Each row is followed by its class. Each block has new classes.
[-11   8 -21 -24  14 -17 -39 -17  15   4  12  -1  -8   4   2  -3  43  24
  28 -21   8 -27  -5  -2  14 -30   3  11   4  -4   3  17  10 -16  -9  -2
  -1  12   5  -8 -15 -11 -10  14   5   6  -6  14   2  11  10   6   1 -13
   1  -9 -19  10  -2 -10 -10 -17  24  -3  -4  -9  -8 -10   7   8  -9 -11
   4  20   1  10   4  -3 -10  10  24 -15  -8  16   3   7   1 -13  -9   9
 -25   3 -24  13 -24 -12 -14  -7   7  16  -7  31   1  11  -7  -9   7  -8
  13   1 -21 -17 -10  11  15   8  41   6  25 -12  13  -4 -18   9   0  -2
  13 -11   2  -2  -9  14  15  -3 -18  -6  -8  12  42  42   2  -1  -7   0
  15 -12  -6]	G
[-13   3 -19 -21  12  -6 -24  -2  16  -2   7   0   2   2  -6   0  31  19
  22  -8   0 -26   1  -5   9 -20  -3   5  -1  -8  -2   9   3 -13  -9   0
 -10   4   6  -8 -13  -1  -3   8   4   6  -3  10   9   7  13   4   6  -7
  -7 -12 -20   0   9  -7  -5  -3   9  -6   9  -3  -8  -2   0   4  -7  -3
   2  10 -11   3   4   1  -1   6  10 -10 -13   8  -1  -1  -2  -2  -6   8
 -17   2  -5   9  -8  -5 -10   3   5  10  -2  19 -13   7  -2 -10   2  -1
   7  -2 -17  -6  -8   3  10   1  26  -3  12  -3  14  -2  -7  14  -1  -5
   8  -4  -2   0  -6   5  18  -2 -10  -1  -5  14  26  32  -3  -7  -8  -1
   4 -10  -7]	G
[-15  -1  -8   9  32 -24 -10  12   7   0 -13  -6  17  12 -13  -1  19   8
   3  -7   1  -1   1   3   9   8  -1   4 -21 -11  -3 -12  12  16  -2  -2
 -10 -11   3 -13 -25   1  23   0   7   3   7  -2  22   4  13   4  -3  -8
   4   9 -34   0  26  -4  -5  16 -12 -16  14   8  -5 -10   5  -1 -10  -5
   5   2 -12  -7  13  15   7  20  -9  -4 -27 -10  -4 -11  -8  11  -3  12
   7  -7   7  -2  -3  14 -11   7   1   8  13  -3 -25   5   0 -10  -3   0
  -6   1  14   5   1   2   5 -12  27 -25   4  -3  -1   2   3  11  -2   1
   1   1   4  -1  14  -6   3   0  -1   8  -6  11   5   8 -14  -4   1  -5
 -16   7   4]	Q
[ 10  15  -6  -3   4 -14 -18 -20  -6  -1   0   1 -18   8  14   2  11   1
  12 -24   7   3  -3   3  10 -10   9  10   3   2   2  15   1 -11   5  -5
   9  13  -1  -5   3 -14  -9   5  -5   2   1   4 -12   9  -2   7  -3  -6
   9 -20   7  14  -8   1  -7 -12  19   3 -26  -4  -2 -17   9  -1  -2  -9
   4   5  16   5  -1 -18 -24 -12  20   3   0   9   2  14  -7 -16  -5  -7
  -5   3 -33   3 -26  -7  -9 -17  -3   3  -3  14  27   2  -4  -2   4 -12
   7   6   6  -8  -1   2  -1   2  17  20  21  -6   0  -8 -29 -11   4   2
   9  -7   1  -4  -2  16  -4  -1  -2  -9  -2  -7  19   0  -5   9   5  -1
  13  -6   4]	G
[ -6  14 -13  21  34 -22  -1  11   4  -2 -30  -6   9  25  -2   8   4   3
  14 -25  -3  11   6   4  13  11  -2   3 -22 -17  -5  -4  13  12   3  -2
  -7  -5  -4 -24 -20  -9  19   2  -1   0  14  -9   5  10   4   8  -5  -5
  12 -29 -23   5  30  -7  -2   9  -8 -10  -6  12  -6 -22  12 -15 -11   3
   6  -9  -2  -2   5  -4 -16   3  -2  12 -35  -7  -2   0 -22   6  -7   8
  14  -3  -7  -5 -15  18 -18  -2  -9  -6  16   0  -1  -2  -4  -7  -3 -11
  -7   4  36  15   1   7 -12 -21  14  -8   6   8 -14  -1 -11  -1   3   6
  -1  -3   6  -5  10   1   1   3   8   8  -7   4   3  -6 -24  -1   5 -12
 -15   1  11]	Q
[-14 -14  -1  -9  13  -8  -3   7   3   0   0  -3  15  -1 -10  -2   7   5
  -7   7  -5  -8   0   0  -2   3  -2  -1 -11  -2  -4 -11   6  12  -5  -2
  -6 -10   4  -2 -16   8  12  -3   5   3   5   2  20  -6   8  -3   0   0
  -3  28 -16  -5  12   0  -3  14 -10 -10  18   0   1   7   2   9  -3   2
   2   6 -11  -7   9  15  18  19 -15  -8  -9  -6   2  -8   3  13  -1   9
   6  -4  17   0   9   7  -1   8   3   6   8  -5 -27   2   5  -5  -3   9
  -3  -2   1   0   4  -1   6  -1  11 -16  -9  -3   3   7  13  10   4   1
  -2   4  -1   7   8  -9  -3   0  -5   6  -3   7  -4  10   1  -6  -4   0
 -14   7  -2]	Q
[ -9   1  -6   3  19 -19  -8   5   2   0  -9  -4   7  11  -4   0  12   7
   4 -10   3  -3   2   5   7   1   7   5 -13 -10  -3  -3  11  10  -1   0
  -2  -9   2 -11 -14  -1  12   1   3   0   5  -1  12   2   8   2  -1  -4
  -9   3 -18   2  18  -3  -7   4  -2  -7   3   4  -2  -9   7   0  -6  -1
   4   3  -4   0   7   4   1  11  -1  -3 -16  -4   1  -2  -7   3  -3   7
   7  -1   1   0  -7   7 -10  -4  -4   5   6   5  -9   1   1  -4  -2  -2
   0   2  11  -2   2   2   2  -4  21 -10   4  -3  -3   1  -3   4   1   1
   1   0   2   2   9  -1  -1   0  -1   5  -5   5   6   5 -10  -2   1  -9
 -10   3   5]	Q
[ -9  16 -24 -22  14 -14 -37 -19  12  -3   7   1 -13   9   7   2  38  21
  34 -26   7 -27   0  -2  14 -32   6  13   4  -7  -1  25   5 -21  -5  -3
   0  16   6  -7  -8 -13 -12  11   0   6  -2  10  -3  14   4   6   3 -15
   0 -25 -13  14  -1  -7 -10 -24  26  -3 -12  -9 -13 -16   7   1  -8 -12
   4  17   5  13   1 -14 -19  -6  27  -4 -14  17   2  12  -7 -15  -8   5
 -24   6 -29  18 -27 -11 -15  -9   3  11  -7  33   9   9  -8 -10   4 -11
  15   0 -15 -15 -11  12   9   5  38  13  25  -7  11  -7 -23   6   4  -1
  15  -6  -2   0  -8  15  17   0 -13  -7  -5   9  45  38  -1   0  -6  -2
  17 -15  -6]	G
[ -2  -1  -6  -9   7  -9 -20  -5   6  -2  10   0  -4  -1   0  -7  24  11
   0  -5   6 -10  -5   1   2 -10   5   6   4   4  -7   6   2  -2  -5   1
   2   7   1   0   2  -4  -5   6   4   3  -5   4   9   0   5   1   2  -2
  -4  13  -7   4  -7  -2  -7 -11  10  -2  -1  -3  -1  -5   3  10  -3 -10
   7   9  -1   4   1   3   4   0   9 -14   3   6   2   2   6  -6  -1   2
  -9  -2 -11   5 -11  -6  -1  -1   7  14  -4  14  -4   1  -3  -6   3  -2
   8  -4 -13  -9  -1   3  11   9  24  -1   9 -12   9  -4  -7  -9  -1  -2
   9  -4  -1   7   1   5   0  -1  -6  -1  -3   3  17  15   4   4  -2   3
   7  -4  -1]	G
[-21  -7 -11  -2  17 -13  -7   8   7  -1  -7  -8  12   7 -10   1   6   6
   6  -4   0  -9  10   2   5   3  -3   3 -17  -9  -6  -5  10  13  -4   1
  -5 -14   2 -25 -22   3  17  -7   5   0   4   1  18   0  10  -1  -2  -3
   2  13 -20  -2  23  -5   0  14 -12  -5  17   3  -6   1   4   3  -8   3
  -1   4 -12  -5  11  10  12  22 -12  -3 -24 -10   2  -6  -6  13  -4  12
  11  -2  15   2   3   8  -9   4  -1   0   7  -4 -26   6   5  -2  -4  11
  -2  -1   9   3  -4   1  -1  -9  17 -15  -9   0  -1   4  10  12   0   3
  -3   2   3   0   8  -8   0   2   0   5  -7   9   1   8  -9 -10  -5 -10
 -16   5   0]	Q
[-28  -4 -19 -10  27 -34 -15   5   3   1 -13 -13   0  18  -4   5   5   4
  19 -22   0 -11  13   0  12   2   9  13 -24 -16  -3   4  12  14   0  -2
   3 -14  -3 -22 -31  -2  20  -4   4  -3   4   4  15   2  11  -3  -8  -7
  12  15 -20   2  35  -6 -14   3  -8 -11   8  -1  -8 -10  14   4 -12   3
   4  10  -9   3  15  -2  -1  26  -9   4 -41 -13   4   7 -14  15  -6  20
  28   1   7  10  -7   5 -17  -9 -10  -4  10  -1 -13   9   4  -3  -3   8
   0   1  26   2   1   3  -5 -12  29  -5  -7   0 -11  -1  -3  12   5   8
  -2  -2   3  -2  14  -4 -11   8  -3   4  -6  11  10   8 -20 -16  -3 -21
 -16   9   3]	Q
[-13   5 -11  -3  19 -19 -15   2   6   1  -8  -5   5  10  -3   3  17   9
  11 -11   2  -6   1   3   8  -5   2   7 -12  -9  -3   0  12   3  -2  -3
  -2  -4   1 -14 -17  -3  10   1   5   2   4   3  12   4   9   1  -2  -6
   4   4 -21   4  15  -3  -6   0  -1  -9   5   2  -6  -8  13   2  -5  -2
   3   4  -5   1   7  -1  -3  12   2  -3 -20  -2   2  -1  -6   4  -5   6
   2  -2   0   6  -9   6 -11  -3  -3   6   5   6 -10   5  -1  -7   1  -2
   3   1   6  -1   2   5   1  -5  24  -3   6  -4  -1   0  -6  10   1   2
   4  -2   2   1   4   3   1  -1  -3   6  -5   8  13  13 -10  -5  -2  -9
  -7   2   2]	Q
[ -1   3   4   1   8 -37  -8   0 -23  -1 -13  -9 -17  16  14   2  -6  -7
  -2 -27  12  16   9   6  11  16  24  10 -14   3   4  11   9  12  13  -4
  24  -5  -9 -11   0  -9  12 -10  -6 -13   5  -3  -6  -1  -1   5 -13   0
  26  22   7  12   9   5 -16 -19   5  -3 -25   5   1 -16  25   6   0  -5
   7   7  16  12   5 -17 -13   9   2   8 -20 -13   8  20  -4  -1   1  -1
  34   1 -18   7 -24  -4  -9 -28 -13  -9   1  -5  27   5   1   7   6   1
   2   7  38  -5  10  -6 -13  -3  20  12  -1  -7 -17  -7 -25 -11   8  29
   5  -4   2   3  14  10 -40  12   7   0  -4 -11  -3 -25 -20   5  11 -17
  -2  17  15]	G
[  6   6  -5 -13   5 -11 -31 -17  -5  -3  14   5 -12  -2   6  -6  35  15
   6 -14  12  -9 -10   1   9 -16   9   7  11   9  -1  15   4 -14  -7  -6
   7  16   8   5  11 -10 -14   8   4   4  -6   9   2   0   1   6   3  -6
  -2   5  -2  10 -20   0 -10 -23  23   2 -13  -5  -1 -11   7  10   0 -15
   8  13  11  10   0  -2 -11  -6  22 -15  13  15   0   8  11 -17  -3  -3
 -24   0 -30   8 -21 -11  -3  -9  10  26 -11  22  12   3  -5  -4   8  -8
  12   4 -18 -17  -3   3  15  16  29  12  23 -13  13  -5 -22  -2  -2  -4
  15  -9   1   4  -6  16   0  -3 -11  -4  -2   3  28  22   7  10   0   7
  16 -10   1]	G
[-24 -11 -10 -13  11 -17  -9   3   5   2   1  -7   5   7  -8   3   7   6
   7  -2  -2 -16   8  -3   6  -3   4   4 -13  -6   5  -1   6  11  -1   2
   1 -14   1  -9 -19   4  12   1  -1   0  -3   4  18  -2  11  -2  -9  -2
   3  27 -15  -1  21  -5  -9   6  -5  -6  18  -1  -4   3   6  11  -5   4
  -1  10 -11   1  12   7  12  22 -12  -6 -21  -8   4   1   0  13  -3  12
  16   0  16   9   5   2  -6  -2  -3   1   3   1 -21  10   7  -1   0  13
   0   2   5  -2   0  -2   6  -2  19 -12  -9  -3   0   6   9  13   1   2
  -2   3   1   3   8  -9  -5   4  -6   2  -5  10   4  10  -8 -13  -6 -11
 -12   8  -1]	Q
[ 13  22  -9  -7  13  -9 -35 -22   6  -4   8   5 -13   5   9  -6  39   8
  17 -24  13  -7  -9   2  12 -22   0   8  10   0  -1  17   5 -23  -5  -5
   1  22   7  -4   2 -16 -14  17  -1  10  -2   4  -3  11   1   7  10  -9
  -1 -22  -8  15 -19  -2  -5 -24  26   0 -23  -4  -3 -18   8   1   0 -18
   8   9  14  11  -4  -8 -22 -17  32  -7  14  20  -1   7  -5 -25  -5  -4
 -31   1 -41   4 -32  -9 -10  -7   8  20  -9  30  19   5 -12  -9   7 -18
  11   6 -14 -15  -7   9  11  11  35  15  32 -13  11  -4 -29  -3  -1  -3
  18 -11   4   1 -10  19  10  -8  -8  -5  -4  -1  35  25   5  12   6   8
  21 -16   0]	G
[  5  20 -19 -10  10   2 -26 -21  17   1   4   5  -8   3   8   2  32  18
  31 -20   5 -19  -8  -3  12 -29  -3   5  12  -8  -2  19   2 -25  -6   0
  -9  19   5  -6   3 -14 -21  18   1   9  -1   7 -12  17   2  10   6 -11
  -6 -50  -6   8 -11  -7   1 -16  25   2 -18  -7  -9 -14   1  -8  -3  -8
  -1   8   8   8  -8 -12 -24 -23  31   0  -3  19  -3   6  -9 -20  -5  -2
 -36   8 -32   4 -25  -8 -10  -8   4   5  -6  29  16   5 -11  -9   3 -17
  10   0 -20  -8 -10  11   8   0  18  12  27  -2  13 -11 -20   0   1  -3
  14 -11  -1  -4 -16  16  27  -8  -9  -3  -5   8  37  32   5   9  -3   5
  18 -22  -7]	G
[-12   9 -19 -14  19 -15 -30 -10  13  -2   2   0  -3   7   0   4  34  18
  26 -19   8 -22   0   0  11 -20   5   6  -1  -9   1  13   8 -12  -6  -3
  -6  11   5 -12 -11 -10  -4  16   4   3  -1   8   5  11   7   7   2 -11
  -1 -13 -20   7   7  -9  -8 -10   9  -5  -1   2  -6  -7   7   3 -10  -7
   4   9  -1   6   3  -2  -8   4  16  -8 -15  12   0  12 -14 -13  -8   7
 -17   1 -18   9 -19  -4 -12  -4   4  12   0  23  -2   6  -5 -14   2  -8
   9   2 -10 -14  -5   7  10   0  33   1  18  -6   6  -4 -13   8   0  -2
   8  -9   0   0  -2  10  13  -1 -10  -2  -5   9  33  35  -2  -3  -4  -3
   8  -9  -2]	G
[-15  -2  -9   9  34 -24 -12   9   6   0 -14  -6  16  10 -13   0  20  12
  -1  -7   0   0  -1   6   7   9   1   4 -22  -9  -7  -9  15  18  -5  -4
 -10 -11   1 -14 -21   0  24   1   7   3   6   1  25   2  10   3  -5  -5
   4  15 -32   2  22  -4  -6  13 -11   3  14   5  -2 -10   9   2  -9  -7
   4   1 -12  -4  11  12   9  20  -9  -5 -21  -7  -1  -7  -7   9  -5  15
   6  -8   3  -2  -4  16 -11   5   1   9  11   0 -23   4  -1 -12  -1   3
  -5   2  14   2   1   1   8 -11  28 -21   1  -2   1   7   2  11  -4   0
   2  -1   3   4  13  -6  -1   1  -1   6  -7   7   3  12  -9  -2   0  -6
 -16   8   5]	Q
[-14  -1  -7  10  28 -16  -7   8   9   1 -13  -6  19   8 -13   0  16  10
   2  -1  -2  -2  -2   4   5   6  -4   0 -18  -7  -4 -12  13  15  -5  -1
 -12 -12   3  -9 -21   3  20   2   8   7   5  -2  21   2  15   2  -3  -5
   3  10 -32  -3  19  -9  -2  16  -4 -12  14   5  -3  -6   3  -2 -10  -3
   2  -2 -15  -8  11  14  11  20 -10  -5 -23 -10  -2 -11  -6   9  -3  10
   5  -7  11  -3   2  17  -7  10   7   6  12  -3 -29   4   1 -10  -5   1
  -5  -1   8   6  -1   6   5 -12  19 -23  -1   0   2   7   7  12  -3   3
  -2   3   3   4  11  -6   6   0  -1   9  -4   9   2  11 -10  -6  -1  -5
 -16   5   2]	Q
[ -6 -11   1   3  17 -19  -8   7  -2   2  -3  -4  10   5  -9  -4  11   5
 -13   3   2   5  -3   3   0   9   7   2 -14   1  -4 -11   8  17  -4  -3
  -1 -12   2  -5 -10   5  14  -6   8   2   5  -1  20  -9   7  -1  -5   2
   5  37 -24   0  12   0  -5   9  -7 -10  15   4   1  -1   5   8  -3  -6
   5   4  -9  -4  10  11  17  23 -12 -12  -5  -6   2  -7   3  10   0   7
  10  -4  10  -4   1   9  -2   3   4  13   5  -6 -20   3   3  -5  -3   7
  -2  -1   8  -2   4  -3   7   1  19 -17  -3  -6  -1   8   2   6  -3   2
  -1   5   0   5  13  -5 -10   5  -2   6  -6   6  -4   1  -3  -2   0  -3
 -17  10   5]	Q
[  3   7  -7  -2  20 -14 -32 -11   6   0   7   2   0   2  -4  -8  43  22
   7 -12   9  -7 -13   3   8 -14   3   4   3   0  -4   7  11  -9  -9  -8
  -5  15  14   0  -2 -11  -4  12   7   8  -2   7  11   8   6   6   2 -13
  -4  -3 -24  11  -9  -1  -6 -12  13  -4  -9  -3  -1 -14   6   5  -6 -17
   8  10   3   4  -5   7  -4   0  17 -16   1  12   1   0   0 -15  -5   0
 -26  -6 -23   2 -22  -2  -8   1  11  23   0  24  -2   3  -7 -14   4 -14
  10   2 -15 -12  -6   7  18   8  37  -3  24 -14  13   1 -16   4  -3  -4
  13  -6   0   4  -1  13   9  -4  -8   0  -7  10  27  28   5   9   1  10
  10  -8   2]	G
[ 11   5   3 -18 -17  -9 -18 -23 -10  -3  20  -1 -30  -2  19  -5  15   4
   4 -17  12  -4  -3  -2   7 -17  19  11  19  17   6  22  -3 -18   2  -4
  20  15   2   9  19 -14 -21   1  -3  -5  -8  11 -18   1  -6   1   0  -1
   6   8  24  13 -26   6 -11 -36  29  11 -26  -7   3  -9   9  14   5 -10
   6  16  22  17  -6 -19 -13 -13  25  -6  22  11  12  23   9 -19   0  -9
 -12   7 -35  14 -25 -24  -1 -23   1  10 -16  20  36   2  -4   4   9  -6
  16   4 -11 -22  -2  -3   6  15  20  31  17 -13   9 -10 -29 -14   5   1
  15  -7  -3   3  -7  19 -17   3  -5 -11  -2  -7  21   6   6  11   4   4
  29  -5   2]	G
[ -9  10 -15   2  25 -11 -18  -3  18   1  -6  -1   8  11  -7   0  33  18
  22 -12   0 -12  -7   0  10 -12  -3   6  -6 -13  -6   4  11  -6  -8   1
 -14   6   4 -12 -15  -6   2  14   4   2  -1   4  11  10  11   7   1  -9
  -5 -20 -27   6  13 -10  -2   3   4 -11   0  -1  -8 -12   1  -7  -9  -8
   3   4  -8   0   4   3  -8   1  11  -7 -19   8   5  -5 -10  -2  -5   6
 -19  -3 -11  -2 -13   7 -11   8   6  12   6  17 -16   0  -6 -11   0 -10
   3   3  -8  -1  -8   9  11  -8  26  -9  19  -2   8   3  -5  13  -2  -2
   6  -6   1  -3  -3   5  20  -5  -6   2  -5  12  25  28  -3  -8  -3   0
  -1 -10  -1]	G
